Below are the code and all the weights of a small trained network. Each question names an input and a target symbol and asks about switching units off, where a switched-off unit gives its printed mean instead of its output.

import numpy as np


def w(rows, s, z=0):
    codes = np.array(rows[::2]) - 128.0
    scale = np.full(codes.shape[1], s)
    scale[-1] = z or s
    return codes * scale


def f(y):
    return y / 2 * (1 + np.tanh(0.7978845608 * (y + 0.044715 * y**3)))


def softmax(a):
    e = np.exp(a - a.max(-1, keepdims=True))
    return e / e.sum(-1, keepdims=True)


def log_softmax(a):
    a = a - a.max(-1, keepdims=True)
    return a - np.log(np.exp(a).sum(-1, keepdims=True))


def net(x, mask):
    ids = ['αβδεζθπστω'.index(c) for c in x.split()]
    T = len(ids)
    res = E[ids] + P[:T]
    u = 0
    for l in range(2):
        r = res
        for j in range(2):
            rows = slice(3 * j, 3 * j + 3)
            q, k, v = (r @ M[l][rows].T for M in (Q, K, V))
            z = softmax(np.where(np.tri(T) > 0, q @ k.T / 3**0.5, -1e9)) @ v
            o = O[l][rows]
            res = res + np.where(mask[u + j], z, o[:, -1]) @ o[:, :-1]
        u += 2
        y = f(res @ A[l][:, :-1].T + A[l][:, -1])
        res = res + np.where(mask[u : u + 4], y, B[l][:, -1]) @ B[l][:, :-1]
        u += 4
    return log_softmax(res[-1] @ U[:, :-1].T + U[:, -1])


Q, K, V, O, A, B = {}, {}, {}, {}, {}, {}
E = w([
[170,167,125,123],'α',
[93,194,160,173],'β',
[159,163,124,129],'δ',
[109,60,145,175],'ε',
[245,122,86,102],'ζ',
[125,122,85,107],'θ',
[185,169,138,124],'π',
[162,126,109,156],'σ',
[151,93,237,110],'τ',
[85,205,50,115],'ω',
],0.011)
P = w([
[76,115,131,116],'0',
[92,149,92,87],'1',
[70,123,93,87],'2',
[70,119,84,88],'3',
[81,97,74,99],'4',
[78,102,61,127],'5',
[95,84,69,142],'6',
[101,84,76,169],'7',
[108,85,69,202],'8',
[116,84,69,226],'9',
[130,97,76,253],'10',
[116,112,82,241],'11',
[115,128,91,232],'12',
],0.0046)
Q[0] = w([
[134,113,155,251],'0.h0',
[88,110,111,119],'0.h0',
[175,88,88,154],'0.h0',
[14,142,162,107],'0.h1',
[84,104,133,150],'0.h1',
[136,124,129,157],'0.h1',
],0.023)
K[0] = w([
[123,44,141,252],'0.h0',
[119,122,45,95],'0.h0',
[110,76,137,98],'0.h0',
[57,228,186,41],'0.h1',
[66,132,166,130],'0.h1',
[119,107,135,127],'0.h1',
],0.019)
V[0] = w([
[80,99,129,110],'0.h0',
[88,82,116,43],'0.h0',
[81,156,123,76],'0.h0',
[155,65,109,74],'0.h1',
[150,69,124,24],'0.h1',
[82,208,218,2],'0.h1',
],0.007)
O[0] = w([
[138,131,155,124,107],'0.h0',
[154,144,135,132,108],'0.h0',
[154,143,107,110,99],'0.h0',
[110,155,112,121,187],'0.h1',
[114,151,98,158,174],'0.h1',
[165,90,98,248,3],'0.h1',
],0.012,0.0016)
A[0] = w([
[81,87,162,242,6],'0.n0',
[153,75,249,140,2],'0.n1',
[124,193,142,130,76],'0.n2',
[105,218,169,173,103],'0.n3',
],0.012,0.0036)
B[0] = w([
[68,194,188,20,255],'0.n0',
[189,1,5,144,210],'0.n1',
[166,73,105,165,131],'0.n2',
[168,132,80,229,213],'0.n3',
],0.01,0.00061)
Q[1] = w([
[166,156,89,117],'1.h0',
[184,162,123,218],'1.h0',
[120,109,198,250],'1.h0',
[102,123,135,103],'1.h1',
[99,92,141,101],'1.h1',
[127,109,132,127],'1.h1',
],0.019)
K[1] = w([
[162,153,164,88],'1.h0',
[179,182,174,174],'1.h0',
[115,142,108,251],'1.h0',
[158,127,128,125],'1.h1',
[171,148,144,118],'1.h1',
[137,142,137,125],'1.h1',
],0.021)
V[1] = w([
[197,157,157,100],'1.h0',
[92,103,113,133],'1.h0',
[146,155,163,197],'1.h0',
[166,180,107,182],'1.h1',
[2,77,11,186],'1.h1',
[243,54,82,92],'1.h1',
],0.017)
O[1] = w([
[110,131,72,208,253],'1.h0',
[141,139,168,93,68],'1.h0',
[81,31,97,120,8],'1.h0',
[75,32,104,192,212],'1.h1',
[216,77,5,34,124],'1.h1',
[197,168,145,238,244],'1.h1',
],0.014,0.0028)
A[1] = w([
[6,137,92,73,130],'1.n0',
[137,61,155,71,98],'1.n1',
[90,172,88,145,1],'1.n2',
[54,131,114,110,211],'1.n3',
],0.015,0.006)
B[1] = w([
[172,67,144,109,252],'1.n0',
[151,152,159,171,180],'1.n1',
[39,143,62,105,205],'1.n2',
[3,184,99,126,238],'1.n3',
],0.014,0.0038)
U = w([
[120,119,106,145,32],'α',
[117,123,127,82,82],'β',
[103,92,115,83,194],'δ',
[163,188,123,19,104],'ε',
[92,171,123,218,1],'ζ',
[172,121,1,70,139],'θ',
[101,121,106,192,148],'π',
[133,208,207,35,210],'σ',
[159,247,71,194,88],'τ',
[242,76,131,192,197],'ω',
],0.004,0.0035)

Each question gives the input, a string of symbols that net reads in full, and the target symbol t.
The units are the heads (3 rows each of Q, K, V and O) and the neurons (one row each of A and B). Each row of codes is followed by its name. A weight is (code - 128) times the scale printed after its matrix; where a second scale follows, it is the last column's (O, A, B and U).
mask holds one flag per unit, layer by layer, with each layer's heads first. A switched-off unit (its flag False) gives its mean, the last column of its rows in O or B, instead of its output. The means were averaged over made-up inputs and are rounded, as every weight is.
A unit's drop is (log p(t) with every unit on - log p(t) with that unit switched off) / (log p(t) with every unit on - log p(t) with every unit switched off).
The circuit of an input: a set's keep is (log p(t) with only the set's units on - log p(t) with every unit switched off) / (log p(t) with every unit on - log p(t) with every unit switched off). Starting from all 12 units, units are removed one at a time, each time the one whose removal leaves the highest keep (on an exact tie, the one counted first), for as long as the keep stays at least 0.8.
units of the circuit, in order: the units of the circuit, biggest drop first
unit that matters most: the unit with the biggest drop
top k neurons in layer l: the k neurons of layer l with the biggest drops, biggest first
drop of u: that unit's drop, to one decimal
input ω π ω π, target θ: units of the circuit, in order -> 1.h1
input ε π ζ τ ε σ ω τ ω, target θ: units of the circuit, in order -> 1.h1; 0.h1
input π α ζ τ ζ, target τ: units of the circuit, in order -> 1.h0; 1.h1; 0.h1
input β τ δ ω σ π τ ζ τ β ω, target θ: units of the circuit, in order -> 1.h1; 0.n3
input π β τ τ α ζ ζ σ α, target τ: units of the circuit, in order -> 0.h1; 1.h0; 1.h1; 0.n1
input τ τ α τ δ, target ω: units of the circuit, in order -> 0.n1; 1.h1; 0.h1
input δ σ δ β ζ ω π ε, target σ: top 2 neurons in layer 0 -> 0.n0; 0.n1
input π δ π π β, target δ: top 2 neurons in layer 0 -> 0.n1; 0.n3
input ζ α θ ε π ζ τ τ τ ζ σ θ, target τ: top 2 neurons in layer 0 -> 0.n3; 0.n1
input σ ω π π β ε ζ ε δ ε π θ, target σ: top 2 neurons in layer 0 -> 0.n0; 0.n1
input ε π π ε δ, target σ: top 2 neurons in layer 0 -> 0.n3; 0.n1
input τ ω ω π, target ω: top 2 neurons in layer 1 -> 1.n3; 1.n2
input ζ τ σ π ζ ε δ τ ω δ β, target δ: top 2 neurons in layer 0 -> 0.n3; 0.n0
input ε β θ τ ζ π, target τ: unit that matters most -> 0.h1
input τ π ω ε β ε σ π, target σ: drop of 1.h0 -> 0.4
input ζ ζ ζ ζ δ θ, target τ: drop of 1.n0 -> 0.1
input ζ θ σ π β ε, target σ: drop of 0.h0 -> 0.0
